Below are the code and all the weights of a small trained network. Each question names an input and a target symbol and asks about switching units off, where a switched-off unit gives its printed mean instead of its output.

import numpy as np


def w(rows, s, z=0):
    codes = np.array(rows[::2]) - 128.0
    scale = np.full(codes.shape[1], s)
    scale[-1] = z or s
    return codes * scale


def f(y):
    return np.maximum(y, 0)


def softmax(a):
    e = np.exp(a - a.max(-1, keepdims=True))
    return e / e.sum(-1, keepdims=True)


def log_softmax(a):
    a = a - a.max(-1, keepdims=True)
    return a - np.log(np.exp(a).sum(-1, keepdims=True))


def net(x, mask):
    ids = ['ΓΔΛΞΣαεζηπφψω'.index(c) for c in x.split()]
    T = len(ids)
    res = E[ids] + P[:T]
    u = 0
    for l in range(2):
        r = res
        for j in range(2):
            rows = slice(2 * j, 2 * j + 2)
            q, k, v = (r @ M[l][rows].T for M in (Q, K, V))
            z = softmax(np.where(np.tri(T) > 0, q @ k.T / 2**0.5, -1e9)) @ v
            o = O[l][rows]
            res = res + np.where(mask[u + j], z, o[:, -1]) @ o[:, :-1]
        u += 2
        y = f(res @ A[l][:, :-1].T + A[l][:, -1])
        res = res + np.where(mask[u : u + 4], y, B[l][:, -1]) @ B[l][:, :-1]
        u += 4
    return log_softmax(res[-1] @ U[:, :-1].T + U[:, -1])


Q, K, V, O, A, B = {}, {}, {}, {}, {}, {}
E = w([
[90,212,160,201,135,155,196,175,169,156],'Γ',
[115,131,83,194,148,135,153,170,196,171],'Δ',
[74,117,168,254,165,119,107,213,148,120],'Λ',
[195,132,135,103,233,158,144,82,167,207],'Ξ',
[218,169,171,212,154,178,117,95,95,114],'Σ',
[57,134,123,189,125,95,150,108,185,157],'α',
[69,155,131,209,196,111,148,115,120,132],'ε',
[120,137,156,180,110,101,52,170,185,213],'ζ',
[150,151,41,138,70,132,109,82,93,134],'η',
[107,34,50,65,143,170,103,59,149,127],'π',
[96,141,96,151,180,88,89,194,105,174],'φ',
[41,66,104,115,105,190,156,166,88,159],'ψ',
[44,96,209,32,115,171,82,76,74,195],'ω',
],0.015)
P = w([
[99,254,111,130,165,198,123,190,196,91],'0',
[92,230,109,138,160,188,123,168,173,111],'1',
[86,202,118,150,156,178,114,148,148,122],'2',
[97,178,119,158,159,151,113,134,128,146],'3',
[97,152,123,166,156,144,113,111,106,160],'4',
[101,132,127,172,152,133,112,101,85,184],'5',
[105,105,132,172,147,115,112,92,68,199],'6',
[104,82,135,178,132,99,106,75,40,209],'7',
[108,63,138,176,134,93,107,59,31,226],'8',
[104,41,142,196,121,77,104,47,15,237],'9',
],0.0096)
Q[0] = w([
[182,89,168,60,131,88,134,202,108,81],'0.h0',
[161,155,133,112,108,98,193,56,159,91],'0.h0',
[78,140,103,121,132,145,97,85,125,86],'0.h1',
[215,104,177,29,73,2,170,241,127,33],'0.h1',
],0.0095)
K[0] = w([
[100,141,151,142,117,188,205,152,201,80],'0.h0',
[71,138,126,169,127,99,140,163,174,139],'0.h0',
[103,115,144,114,132,164,60,189,151,143],'0.h1',
[154,183,134,123,142,176,107,134,245,47],'0.h1',
],0.012)
V[0] = w([
[75,30,154,188,168,91,119,238,116,93],'0.h0',
[39,160,172,122,208,115,149,44,85,33],'0.h0',
[143,77,122,68,82,220,230,254,72,51],'0.h1',
[116,82,204,202,77,217,178,96,233,136],'0.h1',
],0.0072)
O[0] = w([
[136,124,70,122,155,125,80,254,108,59,83],'0.h0',
[83,153,139,123,179,47,171,68,55,9,188],'0.h0',
[156,169,67,114,141,89,100,146,69,194,6],'0.h1',
[170,77,129,54,60,79,237,200,83,141,219],'0.h1',
],0.0098,0.0018)
A[0] = w([
[158,191,164,206,132,22,124,80,155,141,163],'0.n0',
[210,212,187,117,97,3,36,54,211,137,3],'0.n1',
[143,192,104,92,36,61,160,167,147,69,33],'0.n2',
[168,204,237,224,142,76,95,194,102,169,132],'0.n3',
],0.0054,0.0048)
B[0] = w([
[78,84,92,83,149,128,107,165,35,199,240],'0.n0',
[97,214,153,156,160,102,225,108,65,44,135],'0.n1',
[42,127,174,123,115,156,122,121,150,206,138],'0.n2',
[77,63,102,11,59,253,205,144,86,63,255],'0.n3',
],0.007,0.0048)
Q[1] = w([
[143,104,112,109,135,101,104,161,131,81],'1.h0',
[252,139,128,79,124,112,71,58,141,71],'1.h0',
[207,150,132,103,100,63,84,114,144,62],'1.h1',
[141,141,159,105,154,119,179,75,148,144],'1.h1',
],0.013)
K[1] = w([
[120,196,135,95,158,150,186,143,164,137],'1.h0',
[28,178,90,111,116,123,178,249,188,119],'1.h0',
[103,228,108,136,120,128,185,197,168,93],'1.h1',
[80,52,147,129,125,92,90,184,112,124],'1.h1',
],0.012)
V[1] = w([
[195,120,180,99,200,180,140,141,96,122],'1.h0',
[166,145,123,146,59,161,122,94,86,88],'1.h0',
[140,167,154,230,160,103,155,173,118,145],'1.h1',
[86,180,251,70,97,112,74,166,111,169],'1.h1',
],0.011)
O[1] = w([
[218,80,133,106,211,169,119,91,109,118,188],'1.h0',
[147,72,34,103,104,209,156,51,140,66,87],'1.h0',
[112,140,83,254,144,161,194,133,136,163,1],'1.h1',
[187,150,152,170,76,134,86,101,58,114,199],'1.h1',
],0.011,0.0052)
A[1] = w([
[68,139,175,99,123,130,126,76,41,82,132],'1.n0',
[121,83,124,76,146,131,72,20,134,180,106],'1.n1',
[140,167,184,157,181,117,149,107,135,224,2],'1.n2',
[121,182,95,216,77,2,60,213,168,89,99],'1.n3',
],0.0064,0.0095)
B[1] = w([
[157,169,73,149,141,89,119,126,184,138,254],'1.n0',
[127,165,127,122,127,151,158,177,121,114,250],'1.n1',
[83,72,115,164,109,107,105,135,116,103,148],'1.n2',
[139,5,131,146,144,125,110,96,108,117,184],'1.n3',
],0.016,0.0091)
U = w([
[66,205,166,146,104,155,162,200,66,94,46],'Γ',
[163,123,63,176,134,125,115,201,223,175,1],'Δ',
[94,141,123,146,104,135,128,208,95,41,20],'Λ',
[104,162,209,125,203,159,118,71,110,245,193],'Ξ',
[126,118,92,105,146,172,131,109,117,100,116],'Σ',
[95,94,165,129,109,93,166,71,102,95,224],'α',
[74,167,125,169,178,110,166,132,116,86,106],'ε',
[132,117,185,120,73,179,89,147,136,124,171],'ζ',
[33,158,87,140,75,179,95,72,131,153,136],'η',
[71,131,130,54,138,102,112,134,160,106,147],'π',
[29,157,125,149,165,208,2,122,137,102,118],'φ',
[62,138,48,87,140,146,89,148,27,197,111],'ψ',
[134,164,122,142,109,89,79,127,112,81,201],'ω',
],0.007,0.005)

Each question gives the input, a string of symbols that net reads in full, and the target symbol t.
The units are the heads (2 rows each of Q, K, V and O) and the neurons (one row each of A and B). Each row of codes is followed by its name. A weight is (code - 128) times the scale printed after its matrix; where a second scale follows, it is the last column's (O, A, B and U).
mask holds one flag per unit, layer by layer, with each layer's heads first. A switched-off unit (its flag False) gives its mean, the last column of its rows in O or B, instead of its output. The means were averaged over made-up inputs and are rounded, as every weight is.
A unit's drop is (log p(t) with every unit on - log p(t) with that unit switched off) / (log p(t) with every unit on - log p(t) with every unit switched off).
top k neurons: the k neurons with the biggest drops, biggest first
top k neurons in layer l: the k neurons of layer l with the biggest drops, biggest first
heads that matter: for each layer, one digit per head in row order, 1 if its drop is at least 0.15 and else 0, layers parted by /
drop when u is switched off: that unit's drop, to one decimal
input Λ η α α, target η: heads that matter -> 10 / 10
input Γ ζ Ξ ζ, target ζ: heads that matter -> 11 / 01
input Δ Γ α η ψ, target η: heads that matter -> 10 / 10
input Λ ω ψ ψ, target ω: heads that matter -> 00 / 01
input Γ ψ η ε Γ φ, target φ: heads that matter -> 01 / 00
input ψ ε Δ π φ η, target φ: heads that matter -> 01 / 00
input Λ Ξ α Γ φ Δ ζ ψ Γ, target ψ: heads that matter -> 01 / 00
input ζ ψ Γ Λ Ξ φ ζ, target Ξ: heads that matter -> 00 / 10
input ψ α ζ Σ Ξ ψ Ξ Γ ω, target ω: heads that matter -> 00 / 01
input ω Ξ η ζ α Γ, target η: heads that matter -> 10 / 10
input φ Γ Ξ Ξ ψ ζ, target ψ: top 2 neurons -> [0.n0, 1.n2]
input η ω α Σ Δ Σ η, target η: heads that matter -> 11 / 10
input ψ ψ ω φ ε, target ω: heads that matter -> 00 / 01
input π ψ Λ ψ φ, target π: heads that matter -> 10 / 01
input ψ α π Γ Ξ Λ ζ Γ Λ, target Ξ: heads that matter -> 10 / 10
input Ξ Ξ ζ Γ, target ζ: top neuron in layer 0 -> [0.n0]
input φ α Γ ζ ζ Γ, target ζ: top neuron -> [1.n1]
input ψ Ξ π Δ ζ Γ ψ ε, target ψ: top 2 neurons in layer 0 -> [0.n0, 0.n3]
input ψ α α, target α: top 3 neurons in layer 1 -> [1.n3, 1.n1, 1.n0]
input ψ ε η ψ Γ ζ, target η: top neuron -> [0.n1]
input Γ ζ η α ω ω Σ Δ, target ω: top 2 neurons -> [1.n0, 1.n3]
input η ψ α Λ α, target η: top 2 neurons in layer 1 -> [1.n1, 1.n3]
input ψ ψ ε φ ψ Γ Ξ Δ Δ Σ, target Σ: top 2 neurons in layer 0 -> [0.n3, 0.n0]
input Δ ψ Γ Σ, target Σ: top 2 neurons in layer 0 -> [0.n3, 0.n0]
input Γ Δ α α Ξ Λ ψ, target Ξ: top 2 neurons -> [0.n3, 0.n0]
input ω π Ξ ζ Γ φ ε, target φ: drop when 0.h1 is switched off -> 1.0
input Δ φ Γ Λ Ξ Γ, target Ξ: drop when 1.n1 is switched off -> 0.2
input α φ ψ Λ, target ψ: drop when 1.h0 is switched off -> 0.1
